Below are the code and all the weights of a small trained network. Each question names an input and a target symbol and asks about switching units off, where a switched-off unit gives its printed mean instead of its output.

import numpy as np


def w(rows, s, z=0):
    codes = np.array(rows[::2]) - 128.0
    scale = np.full(codes.shape[1], s)
    scale[-1] = z or s
    return codes * scale


def norm(h):
    return h / np.sqrt((h * h).mean(-1, keepdims=True) + 1e-5)


def softmax(a):
    e = np.exp(a - a.max(-1, keepdims=True))
    return e / e.sum(-1, keepdims=True)


def log_softmax(a):
    a = a - a.max(-1, keepdims=True)
    return a - np.log(np.exp(a).sum(-1, keepdims=True))


def net(x, mask):
    ids = ['ΛΠΣΩαγεζθμτφ'.index(c) for c in x.split()]
    T = len(ids)
    res = E[ids] + P[:T]
    u = 0
    for l in range(3):
        r = norm(res)
        for j in range(3):
            rows = slice(4 * j, 4 * j + 4)
            q, k, v = (r @ M[l][rows].T for M in (Q, K, V))
            z = softmax(np.where(np.tri(T) > 0, q @ k.T / 4**0.5, -1e9)) @ v
            o = O[l][rows]
            res = res + np.where(mask[u + j], z, o[:, -1]) @ o[:, :-1]
        u += 3
    return log_softmax(norm(res)[-1] @ U[:, :-1].T + U[:, -1])


Q, K, V, O = {}, {}, {}, {}
E = w([
[126,66,163,168,97],'Λ',
[89,77,133,185,81],'Π',
[94,127,142,184,106],'Σ',
[144,121,112,133,92],'Ω',
[168,113,133,114,83],'α',
[187,115,126,188,123],'γ',
[218,157,143,84,150],'ε',
[120,3,191,112,174],'ζ',
[149,80,106,180,112],'θ',
[194,103,142,116,111],'μ',
[153,206,168,142,79],'τ',
[94,132,99,149,96],'φ',
],0.021)
P = w([
[139,139,65,178,130],'0',
[125,112,104,91,67],'1',
[181,31,248,209,143],'2',
[117,121,106,67,65],'3',
[152,51,219,195,144],'4',
[123,128,110,65,66],'5',
[145,53,210,178,149],'6',
[116,123,118,54,65],'7',
[111,62,222,194,137],'8',
[113,127,120,51,65],'9',
[100,104,237,177,186],'10',
],0.012)
Q[0] = w([
[125,79,147,164,241],'0.h0',
[185,68,216,124,120],'0.h0',
[157,166,152,191,154],'0.h0',
[228,128,136,180,9],'0.h0',
[180,155,79,168,124],'0.h1',
[141,105,152,166,162],'0.h1',
[146,181,73,75,3],'0.h1',
[193,178,171,201,190],'0.h1',
[88,168,99,183,154],'0.h2',
[210,67,92,217,185],'0.h2',
[140,234,64,96,160],'0.h2',
[115,102,11,73,108],'0.h2',
],0.03)
K[0] = w([
[161,35,103,121,204],'0.h0',
[204,80,188,85,122],'0.h0',
[161,85,125,184,137],'0.h0',
[232,181,158,143,47],'0.h0',
[193,145,144,146,122],'0.h1',
[114,65,147,164,131],'0.h1',
[221,209,152,120,30],'0.h1',
[49,73,182,212,133],'0.h1',
[101,162,85,179,148],'0.h2',
[169,55,77,213,192],'0.h2',
[166,253,105,108,141],'0.h2',
[119,151,48,55,89],'0.h2',
],0.029)
V[0] = w([
[174,167,159,127,109],'0.h0',
[170,117,76,121,106],'0.h0',
[114,209,200,197,51],'0.h0',
[252,175,102,134,35],'0.h0',
[208,167,81,117,69],'0.h1',
[148,135,115,148,83],'0.h1',
[108,119,134,137,124],'0.h1',
[137,139,131,128,131],'0.h1',
[109,144,216,227,144],'0.h2',
[128,76,191,62,15],'0.h2',
[168,41,168,112,120],'0.h2',
[119,76,68,164,106],'0.h2',
],0.02)
O[0] = w([
[167,139,180,109,108,178],'0.h0',
[173,92,104,104,109,160],'0.h0',
[66,137,218,156,24,141],'0.h0',
[253,80,166,61,39,252],'0.h0',
[183,109,90,94,30,164],'0.h1',
[113,117,140,168,81,149],'0.h1',
[95,124,154,170,121,124],'0.h1',
[136,135,118,112,137,129],'0.h1',
[49,146,199,234,140,146],'0.h2',
[106,72,197,62,21,209],'0.h2',
[181,41,182,119,113,194],'0.h2',
[106,53,75,174,97,150],'0.h2',
],0.017,0.024)
Q[1] = w([
[37,95,136,51,78],'1.h0',
[133,162,123,173,184],'1.h0',
[183,107,212,165,73],'1.h0',
[121,223,152,188,169],'1.h0',
[148,154,112,135,31],'1.h1',
[31,198,84,1,151],'1.h1',
[165,172,131,139,179],'1.h1',
[228,121,116,56,96],'1.h1',
[137,172,36,163,29],'1.h2',
[133,136,137,164,189],'1.h2',
[120,200,51,131,27],'1.h2',
[150,100,228,191,183],'1.h2',
],0.027)
K[1] = w([
[153,141,98,165,53],'1.h0',
[57,55,136,184,180],'1.h0',
[188,43,118,5,136],'1.h0',
[68,57,104,189,229],'1.h0',
[134,145,118,132,25],'1.h1',
[89,213,7,64,202],'1.h1',
[169,137,138,181,199],'1.h1',
[211,142,133,25,49],'1.h1',
[26,100,139,28,145],'1.h2',
[133,118,159,197,56],'1.h2',
[30,62,133,4,149],'1.h2',
[193,180,111,186,82],'1.h2',
],0.023)
V[1] = w([
[153,96,156,102,203],'1.h0',
[61,213,145,134,67],'1.h0',
[213,151,127,214,43],'1.h0',
[143,150,161,60,82],'1.h0',
[37,31,100,120,227],'1.h1',
[43,161,72,129,189],'1.h1',
[66,156,81,127,170],'1.h1',
[111,17,124,125,190],'1.h1',
[48,57,125,65,218],'1.h2',
[83,78,74,116,223],'1.h2',
[108,223,202,61,7],'1.h2',
[179,231,96,170,38],'1.h2',
],0.018)
O[1] = w([
[59,142,141,123,141,127],'1.h0',
[198,119,76,85,82,76],'1.h0',
[209,124,203,157,155,197],'1.h0',
[136,99,119,92,210,211],'1.h0',
[219,47,187,97,142,60],'1.h1',
[212,109,138,79,80,3],'1.h1',
[182,113,136,92,97,34],'1.h1',
[163,70,185,134,150,136],'1.h1',
[143,71,116,73,29,68],'1.h2',
[207,100,118,105,72,69],'1.h2',
[6,150,72,136,157,168],'1.h2',
[122,188,97,181,218,168],'1.h2',
],0.018,0.025)
Q[2] = w([
[164,104,162,82,188],'2.h0',
[173,45,85,176,97],'2.h0',
[97,110,1,105,104],'2.h0',
[133,192,125,103,25],'2.h0',
[130,53,88,126,107],'2.h1',
[157,82,154,115,169],'2.h1',
[132,161,187,103,232],'2.h1',
[131,99,76,120,139],'2.h1',
[184,139,96,95,179],'2.h2',
[132,59,175,162,193],'2.h2',
[191,79,149,121,113],'2.h2',
[131,170,142,94,91],'2.h2',
],0.033)
K[2] = w([
[216,119,116,94,139],'2.h0',
[87,13,143,127,183],'2.h0',
[11,77,114,3,111],'2.h0',
[81,161,246,66,137],'2.h0',
[110,75,117,64,132],'2.h1',
[170,118,71,135,106],'2.h1',
[199,216,63,209,52],'2.h1',
[111,116,143,101,86],'2.h1',
[51,24,122,112,166],'2.h2',
[235,101,83,203,168],'2.h2',
[156,107,175,142,177],'2.h2',
[121,143,176,107,85],'2.h2',
],0.027)
V[2] = w([
[126,100,143,159,222],'2.h0',
[101,1,39,173,147],'2.h0',
[143,126,210,187,77],'2.h0',
[238,104,145,68,128],'2.h0',
[138,134,90,112,100],'2.h1',
[100,184,136,99,78],'2.h1',
[188,135,74,244,102],'2.h1',
[94,113,145,74,154],'2.h1',
[194,152,200,112,134],'2.h2',
[61,91,147,88,90],'2.h2',
[104,137,127,125,65],'2.h2',
[166,121,42,139,117],'2.h2',
],0.04)
O[2] = w([
[187,154,110,104,213,141],'2.h0',
[164,23,43,215,209,112],'2.h0',
[97,73,255,129,147,100],'2.h0',
[62,109,81,29,129,124],'2.h0',
[78,133,103,108,123,114],'2.h1',
[63,193,153,135,132,77],'2.h1',
[172,107,72,102,13,253],'2.h1',
[116,124,157,151,185,73],'2.h1',
[93,82,185,116,163,119],'2.h2',
[160,73,123,179,55,62],'2.h2',
[102,121,105,130,72,108],'2.h2',
[86,212,92,151,143,163],'2.h2',
],0.033,0.029)
U = w([
[119,229,132,86,209,235],'Λ',
[92,97,147,182,172,180],'Π',
[100,188,190,217,118,106],'Σ',
[16,98,70,204,88,82],'Ω',
[81,64,145,153,108,170],'α',
[205,166,176,160,154,65],'γ',
[145,154,77,34,14,78],'ε',
[246,66,171,46,164,164],'ζ',
[104,49,1,132,213,34],'θ',
[11,58,151,61,162,103],'μ',
[159,158,248,149,25,159],'τ',
[193,158,36,250,109,5],'φ',
],0.0091,0.0025)

Each question gives the input, a string of symbols that net reads in full, and the target symbol t.
The units are the heads (4 rows each of Q, K, V and O). Each row of codes is followed by its name. A weight is (code - 128) times the scale printed after its matrix; where a second scale follows, it is the last column's (O and U).
mask holds one flag per head, layer by layer. A switched-off head (its flag False) gives its mean, the last column of its rows in O, instead of its output. The means were averaged over made-up inputs and are rounded, as every weight is.
A unit's drop is (log p(t) with every unit on - log p(t) with that unit switched off) / (log p(t) with every unit on - log p(t) with every unit switched off).
The circuit of an input: a set's keep is (log p(t) with only the set's units on - log p(t) with every unit switched off) / (log p(t) with every unit on - log p(t) with every unit switched off). Starting from all 9 units, units are removed one at a time, each time the one whose removal leaves the highest keep (on an exact tie, the one counted first), for as long as the keep stays at least 0.8.
circuit, biggest first: the units of the circuit, biggest drop first
unit that matters most: the unit with the biggest drop
which heads matter: for each layer, one digit per head in row order, 1 if its drop is at least 0.15 and else 0, layers parted by /
drop of u: that unit's drop, to one decimal
input ε ε φ μ ε φ ε μ, target μ: circuit, biggest first	(0.h2; 0.h1; 2.h1; 2.h0)
input φ ε ε ε τ φ Σ α, target τ: which heads matter	110 / 000 / 100
input ε μ φ ε ε Λ, target Λ: which heads matter	001 / 000 / 011
input μ ε ζ φ, target ζ: which heads matter	100 / 011 / 000
input φ φ Σ μ ζ ε, target ζ: which heads matter	110 / 011 / 000
input ζ Σ ε, target μ: unit that matters most	1.h2
input ζ φ μ φ ε Π, target ζ: which heads matter	100 / 001 / 000
input Σ φ ζ φ ε ε μ Π Λ, target τ: which heads matter	101 / 110 / 110
input τ φ ε ε ε μ Σ Σ, target τ: which heads matter	100 / 000 / 100
input ε ε ε, target Λ: which heads matter	001 / 000 / 000
input ζ ε ε μ ε φ φ φ φ μ θ, target μ: circuit, biggest first	(0.h0; 2.h0; 1.h2)
input Σ ε τ ε φ ε ε ε ε Π τ, target τ: circuit, biggest first	(2.h0; 1.h0; 0.h2; 2.h1)
input μ θ Λ φ φ, target θ: which heads matter	111 / 010 / 100
input ε ε Σ ζ ε θ Ω μ ε Σ, target ζ: circuit, biggest first	(1.h2; 0.h0; 2.h1)
input ε Ω θ α φ φ, target φ: unit that matters most	0.h0
input α γ ε θ ε, target Ω: which heads matter	111 / 011 / 100
input ε ε μ, target Λ: circuit, biggest first	(0.h2; 0.h0; 2.h2)
input Σ μ φ, target τ: circuit, biggest first	(0.h2; 2.h0; 1.h0; 2.h1)
input ε γ θ φ ε ζ, target ζ: which heads matter	111 / 010 / 001
input ε ε Λ φ, target φ: which heads matter	001 / 000 / 000
input ε ε ε ζ ζ ε, target ζ: which heads matter	100 / 001 / 000
input θ φ μ ε Π, target ζ: unit that matters most	0.h2
input φ γ φ φ ε ε ε θ, target θ: circuit, biggest first	(0.h2; 2.h0)
input Σ μ Ω ε ε ε ε ε θ, target τ: which heads matter	101 / 110 / 110
input ε θ Σ, target Λ: circuit, biggest first	(0.h2; 2.h2)
input ε Σ θ Π Π Σ φ, target Λ: drop of 0.h0	0.2
input ζ φ ε ε Π, target μ: drop of 1.h2	0.4
input ε φ μ ε ε ε ζ Ω θ, target Λ: drop of 0.h2	0.9
input μ ε μ ε ζ φ ε, target θ: drop of 0.h0	0.6
